Below are the code and all the weights of a small trained network. Each question names an input and a class and asks about switching units off, where a switched-off unit gives its printed mean instead of its output.

import numpy as np


def w(rows, s, z=0):
    codes = np.array(rows[::2]) - 128.0
    scale = np.full(codes.shape[1], s)
    scale[-1] = z or s
    return codes * scale


def f(y):
    return np.maximum(y, 0)


def log_softmax(a):
    a = a - a.max(-1, keepdims=True)
    return a - np.log(np.exp(a).sum(-1, keepdims=True))


def net(x, mask):
    res = np.array(x, float).reshape(1, 4) / 4 @ E
    y = f(res @ A[0][:, :-1].T + A[0][:, -1])
    res = res + np.where(mask, y, B[0][:, -1]) @ B[0][:, :-1]
    return log_softmax(res[-1] @ U[:, :-1].T + U[:, -1])


A, B = {}, {}
E = w([
[128,171,31],'x0',
[125,131,129],'x1',
[2,194,163],'x2',
[127,127,130],'x3',
],0.012)
A[0] = w([
[102,140,114,133],'N1',
[113,168,43,141],'N2',
[66,186,142,61],'N3',
[101,87,153,117],'N4',
[83,55,150,125],'N5',
[125,138,124,253],'N6',
[9,129,132,129],'N7',
[176,96,102,211],'N8',
[162,144,202,115],'N9',
[145,133,192,120],'N10',
[144,202,161,249],'N11',
],0.015,0.0074)
B[0] = w([
[137,69,117,163],'N1',
[222,223,209,217],'N2',
[146,102,44,207],'N3',
[173,173,128,159],'N4',
[171,246,103,169],'N5',
[98,120,255,206],'N6',
[159,40,69,250],'N7',
[70,53,128,226],'N8',
[149,155,56,175],'N9',
[176,233,97,173],'N10',
[54,103,160,210],'N11',
],0.0078,0.012)
U = w([
[136,67,164,254],'0',
[169,5,38,54],'1',
[211,184,117,54],'2',
],0.012,0.007)

Each question gives the input, the list of numbers given to net, and the class t.
The units are the neurons (one row each of A and B). Each row of codes is followed by its name. A weight is (code - 128) times the scale printed after its matrix; where a second scale follows, it is the last column's (A, B and U).
mask holds one flag per neuron, in row order. A switched-off neuron (its flag False) gives its mean, the last column of its row in B, instead of its output. The means were averaged over made-up inputs and are rounded, as every weight is.
A unit's drop is (log p(t) with every unit on - log p(t) with that unit switched off) / (log p(t) with every unit on - log p(t) with every unit switched off).
The circuit of an input: a set's keep is (log p(t) with only the set's units on - log p(t) with every unit switched off) / (log p(t) with every unit on - log p(t) with every unit switched off). Starting from all 11 units, units are removed one at a time, each time the one whose removal leaves the highest keep (on an exact tie, the one counted first), for as long as the keep stays at least 0.8.
units of the circuit, in order: the units of the circuit, biggest drop first
unit that matters most: the unit with the biggest drop
k most important neurons: the k neurons with the biggest drops, biggest first
drop of u: that unit's drop, to one decimal
input [-7,1,-3,2], class 2: 2 most important neurons -> N10, N5
input [7,-5,-4,-7], class 2: units of the circuit, in order -> N2
input [-6,-6,7,-2], class 1: units of the circuit, in order -> N7, N3
input [-8,6,-5,-8], class 2: units of the circuit, in order -> N10, N5
input [-4,3,2,1], class 2: units of the circuit, in order -> N8, N5
input [3,-6,-5,-1], class 0: 3 most important neurons -> N7, N3, N9
input [8,5,8,4], class 1: 3 most important neurons -> N7, N3, N1
input [-1,3,4,4], class 1: units of the circuit, in order -> N7, N2
input [-8,-6,-4,5], class 2: units of the circuit, in order -> N10, N5
input [-6,-4,-5,6], class 2: 3 most important neurons -> N7, N10, N5
input [3,5,6,6], class 1: 2 most important neurons -> N7, N3
input [6,-5,-1,4], class 2: 2 most important neurons -> N2, N7
input [7,2,-4,6], class 2: 3 most important neurons -> N2, N7, N11
input [7,8,-5,3], class 0: unit that matters most -> N8
input [6,5,8,-2], class 1: drop of N3 -> 0.5
input [-7,-3,1,8], class 2: drop of N10 -> 0.1
input [-7,3,2,-6], class 2: drop of N10 -> 0.2
